Below are the code and all the weights of a small trained network. Each question names an input and a class and asks about switching units off, where a switched-off unit gives its printed mean instead of its output.

import numpy as np


def w(rows, s, z=0):
    codes = np.array(rows[::2]) - 128.0
    scale = np.full(codes.shape[1], s)
    scale[-1] = z or s
    return codes * scale


def f(y):
    return y / 2 * (1 + np.tanh(0.7978845608 * (y + 0.044715 * y**3)))


def log_softmax(a):
    a = a - a.max(-1, keepdims=True)
    return a - np.log(np.exp(a).sum(-1, keepdims=True))


def net(x, mask):
    res = np.array(x, float).reshape(1, 5) / 4 @ E
    y = f(res @ A[0][:, :-1].T + A[0][:, -1])
    res = res + np.where(mask, y, B[0][:, -1]) @ B[0][:, :-1]
    return log_softmax(res[-1] @ U[:, :-1].T + U[:, -1])


A, B = {}, {}
E = w([
[244,76,88,76],'x0',
[133,162,254,34],'x1',
[134,213,76,95],'x2',
[131,129,128,130],'x3',
[197,172,174,216],'x4',
],0.0083)
A[0] = w([
[117,175,32,131,217],'n0',
[198,183,161,169,71],'n1',
[55,114,169,183,112],'n2',
[133,6,177,176,162],'n3',
[134,165,186,90,123],'n4',
[120,250,85,95,101],'n5',
[171,146,170,199,74],'n6',
[167,124,172,203,105],'n7',
[250,124,90,72,80],'n8',
[114,94,37,188,239],'n9',
[138,209,82,79,111],'n10',
[155,160,167,58,76],'n11',
[62,86,99,55,124],'n12',
[194,112,128,76,67],'n13',
[47,138,68,180,182],'n14',
[120,148,153,119,19],'n15',
[129,152,115,121,236],'n16',
[123,171,112,127,222],'n17',
[165,169,105,175,98],'n18',
[166,114,88,144,1],'n19',
[89,139,139,10,103],'n20',
[18,184,145,186,93],'n21',
[206,58,106,78,57],'n22',
[101,116,87,80,139],'n23',
[55,135,47,37,113],'n24',
[80,88,59,83,64],'n25',
[103,53,174,177,174],'n26',
[167,244,80,141,146],'n27',
[186,227,132,157,79],'n28',
[105,151,90,233,20],'n29',
[113,141,39,190,89],'n30',
[163,181,155,188,201],'n31',
[167,84,58,175,58],'n32',
[228,58,55,119,145],'n33',
[111,89,120,109,252],'n34',
[68,159,148,165,38],'n35',
[118,41,179,168,119],'n36',
[166,216,208,88,122],'n37',
[38,164,112,112,34],'n38',
[170,138,158,95,125],'n39',
],0.011,0.0044)
B[0] = w([
[117,109,178,82,229],'n0',
[92,88,54,163,191],'n1',
[183,206,101,115,186],'n2',
[189,123,110,32,214],'n3',
[61,82,192,161,195],'n4',
[180,157,105,28,203],'n5',
[95,62,72,161,187],'n6',
[102,56,89,129,192],'n7',
[154,195,97,185,243],'n8',
[73,92,229,90,249],'n9',
[181,110,141,43,188],'n10',
[66,121,180,131,193],'n11',
[157,99,82,214,207],'n12',
[95,191,149,189,184],'n13',
[111,157,178,115,218],'n14',
[53,168,108,153,121],'n15',
[220,99,196,109,177],'n16',
[214,124,172,68,179],'n17',
[79,58,99,134,170],'n18',
[36,197,137,157,136],'n19',
[100,83,155,138,228],'n20',
[191,212,100,208,224],'n21',
[128,254,80,193,210],'n22',
[140,80,95,146,175],'n23',
[156,74,77,148,233],'n24',
[125,79,126,211,182],'n25',
[201,140,121,23,191],'n26',
[180,56,95,67,218],'n27',
[141,90,58,130,193],'n28',
[118,144,163,136,191],'n29',
[69,111,176,110,204],'n30',
[167,95,105,165,220],'n31',
[65,137,195,119,186],'n32',
[155,203,159,151,255],'n33',
[194,88,124,129,189],'n34',
[116,209,85,191,159],'n35',
[183,103,75,30,181],'n36',
[80,96,183,109,243],'n37',
[159,163,54,191,168],'n38',
[103,139,158,154,176],'n39',
],0.0079,0.0076)
U = w([
[200,142,107,50,139],'0',
[143,250,101,184,41],'1',
[180,123,146,125,223],'2',
[90,131,189,131,2],'3',
[129,61,28,179,3],'4',
],0.011,0.005)

Each question gives the input, the list of numbers given to net, and the class t.
The units are the neurons (one row each of A and B). Each row of codes is followed by its name. A weight is (code - 128) times the scale printed after its matrix; where a second scale follows, it is the last column's (A, B and U).
mask holds one flag per neuron, in row order. A switched-off neuron (its flag False) gives its mean, the last column of its row in B, instead of its output. The means were averaged over made-up inputs and are rounded, as every weight is.
A unit's drop is (log p(t) with every unit on - log p(t) with that unit switched off) / (log p(t) with every unit on - log p(t) with every unit switched off).
The circuit of an input: a set's keep is (log p(t) with only the set's units on - log p(t) with every unit switched off) / (log p(t) with every unit on - log p(t) with every unit switched off). Starting from the 12 units with the biggest drops (on a tie, the unit counted first), units are removed one at a time, each time the one whose removal leaves the highest keep (on an exact tie, the one counted first), for as long as the keep stays at least 0.8.
units of the circuit, in order: the units of the circuit, biggest drop first
most important unit: the unit with the biggest drop
top k neurons: the k neurons with the biggest drops, biggest first
input [-5,-8,-4,4,8], class 3: most important unit	n9
input [-2,-8,8,-4,6], class 0: units of the circuit, in order	[n27 n5]
input [4,-8,-6,5,-5], class 3: units of the circuit, in order	[n9 n32]
input [-3,-6,4,1,-1], class 3: units of the circuit, in order	[n9 n30]
input [8,-4,-6,2,-1], class 1: top 2 neurons	[n22 n33]
input [-5,5,4,3,-6], class 4: units of the circuit, in order	[n24 n12]
input [-4,4,5,5,6], class 4: units of the circuit, in order	[n1 n28 n33]
input [8,-6,-6,8,-3], class 1: units of the circuit, in order	[n22 n33]
input [1,6,0,-5,-7], class 4: top 2 neurons	[n12 n24]
input [-6,-6,-8,0,-1], class 0: units of the circuit, in order	[n26 n3]
input [2,4,-6,-6,4], class 0: units of the circuit, in order	[n3 n36]
input [8,5,-3,-8,8], class 1: units of the circuit, in order	[n22 n8]
input [-6,-7,4,-8,-8], class 2: top 2 neurons	[n14 n9]
input [-4,-2,-6,3,-6], class 0: top 2 neurons	[n26 n3]
input [0,-2,-4,-1,6], class 4: top 2 neurons	[n6 n7]
input [-4,-3,-8,2,6], class 0: most important unit	n26
input [-6,-6,-7,6,-5], class 0: units of the circuit, in order	[n26 n3]
input [-5,-2,-4,2,8], class 4: top 2 neurons	[n6 n7]
input [-3,7,3,-1,-6], class 3: top 2 neurons	[n4 n11]
input [4,-5,-5,5,5], class 0: units of the circuit, in order	[n3]
input [8,-5,7,-8,0], class 1: top 3 neurons	[n8 n22 n33]
input [6,7,5,4,1], class 3: top 3 neurons	[n37 n11 n4]
input [7,6,0,3,-1], class 1: top 2 neurons	[n22 n8]
input [-8,-8,-7,1,0], class 1: top 4 neurons	[n21 n2 n35 n27]
input [-4,-4,7,-7,-5], class 0: top 2 neurons	[n5 n10]
input [-8,-5,-7,-8,1], class 1: top 2 neurons	[n21 n35]
